Below is a small trained network, with its code and all its weights. Each question gives an input and a class and asks what happens when units are switched off, that is, made to give their printed mean instead of their output.

import numpy as np


def w(rows, s, z=0):
    codes = np.array(rows[::2]) - 128.0
    scale = np.full(codes.shape[1], s)
    scale[-1] = z or s
    return codes * scale


def f(y):
    return y / 2 * (1 + np.tanh(0.7978845608 * (y + 0.044715 * y**3)))


def log_softmax(a):
    a = a - a.max(-1, keepdims=True)
    return a - np.log(np.exp(a).sum(-1, keepdims=True))


def net(x, mask):
    res = np.array(x, float).reshape(1, 5) / 4 @ E
    y = f(res @ A[0][:, :-1].T + A[0][:, -1])
    res = res + np.where(mask, y, B[0][:, -1]) @ B[0][:, :-1]
    return log_softmax(res[-1] @ U[:, :-1].T + U[:, -1])


A, B = {}, {}
E = w([
[188,47,85,57,161,93],'x0',
[126,121,149,77,1,232],'x1',
[114,111,25,202,91,156],'x2',
[147,138,129,129,129,146],'x3',
[199,154,165,182,55,61],'x4',
],0.0093)
A[0] = w([
[168,32,128,54,106,76,72],'N0',
[161,48,118,119,111,105,106],'N1',
[126,98,74,169,56,87,125],'N2',
[158,158,221,49,145,86,134],'N3',
[106,112,157,84,166,181,114],'N4',
[87,137,119,70,170,157,81],'N5',
[113,85,138,63,3,180,89],'N6',
[71,186,189,145,91,159,100],'N7',
[79,115,83,120,136,157,60],'N8',
[171,128,107,192,115,128,95],'N9',
[206,100,190,148,74,62,57],'N10',
[40,160,170,179,117,95,71],'N11',
[130,162,117,138,98,97,1],'N12',
[185,130,186,138,89,102,92],'N13',
[173,93,111,115,140,133,94],'N14',
[108,156,205,62,128,89,72],'N15',
],0.012,0.0066)
B[0] = w([
[238,207,171,210,137,185,201],'N0',
[216,160,146,191,125,223,164],'N1',
[94,154,112,12,85,165,183],'N2',
[186,104,50,59,10,46,254],'N3',
[98,93,170,80,143,159,187],'N4',
[10,48,208,167,188,181,179],'N5',
[142,54,83,179,231,36,244],'N6',
[200,180,137,194,167,169,221],'N7',
[40,214,156,36,95,131,157],'N8',
[95,66,73,36,186,129,162],'N9',
[39,149,248,40,186,124,201],'N10',
[219,131,129,226,171,200,194],'N11',
[43,159,146,137,185,212,124],'N12',
[51,182,196,51,139,113,181],'N13',
[170,177,181,212,99,222,147],'N14',
[163,143,2,103,9,157,201],'N15',
],0.0085,0.0093)
U = w([
[196,191,169,195,127,213,4],'0',
[107,159,33,92,68,161,166],'1',
[58,140,223,75,161,149,29],'2',
[140,139,118,134,154,114,254],'3',
[159,89,118,169,236,5,21],'4',
],0.011,0.0083)

Each question gives the input, the list of numbers given to net, and the class t.
The units are the neurons (one row each of A and B). Each row of codes is followed by its name. A weight is (code - 128) times the scale printed after its matrix; where a second scale follows, it is the last column's (A, B and U).
mask holds one flag per neuron, in row order. A switched-off neuron (its flag False) gives its mean, the last column of its row in B, instead of its output. The means were averaged over made-up inputs and are rounded, as every weight is.
A unit's drop is (log p(t) with every unit on - log p(t) with that unit switched off) / (log p(t) with every unit on - log p(t) with every unit switched off).
The circuit of an input: a set's keep is (log p(t) with only the set's units on - log p(t) with every unit switched off) / (log p(t) with every unit on - log p(t) with every unit switched off). Starting from the 12 units with the biggest drops (on a tie, the unit counted first), units are removed one at a time, each time the one whose removal leaves the highest keep (on an exact tie, the one counted first), for as long as the keep stays at least 0.8.
circuit, biggest first: the units of the circuit, biggest drop first
unit that matters most: the unit with the biggest drop
top k neurons: the k neurons with the biggest drops, biggest first
drop of u: that unit's drop, to one decimal
input [-7,-6,6,-6,-6], class 0: top 3 neurons : [N11, N6, N3]
input [5,-2,6,-6,8], class 2: circuit, biggest first : [N10, N2]
input [5,-6,-3,7,-1], class 3: unit that matters most : N6
input [0,7,6,5,2], class 4: top 2 neurons : [N6, N15]
input [5,-4,-8,6,-4], class 1: circuit, biggest first : [N3, N15]
input [-4,1,-2,-2,-4], class 0: top 4 neurons : [N10, N7, N13, N6]
input [6,6,3,-1,-1], class 0: top 4 neurons : [N0, N1, N14, N3]
input [-8,7,3,-1,-8], class 0: top 3 neurons : [N7, N10, N11]
input [7,1,2,-6,-8], class 2: top 2 neurons : [N5, N8]
input [2,1,2,4,-5], class 2: top 2 neurons : [N3, N15]
input [6,-6,0,4,-7], class 2: circuit, biggest first : [N5, N6]
input [-1,1,7,6,8], class 2: top 2 neurons : [N10, N3]
input [-5,-1,-5,3,8], class 2: top 2 neurons : [N10, N13]
input [2,4,0,-2,3], class 4: circuit, biggest first : [N6]
input [2,-5,7,4,5], class 1: top 2 neurons : [N2, N6]
input [-2,-7,-7,-2,-6], class 1: circuit, biggest first : [N15, N3]
input [-8,4,7,-8,-7], class 0: top 2 neurons : [N7, N11]
input [6,-6,3,1,4], class 0: top 4 neurons : [N1, N6, N0, N14]
input [6,8,-4,-5,1], class 4: drop of N12 : 0.0
input [5,6,-4,1,-1], class 4: drop of N6 : 1.5
input [-4,-3,-7,1,-7], class 1: circuit, biggest first : [N15]
input [3,4,-8,-8,0], class 1: drop of N3 : 0.3
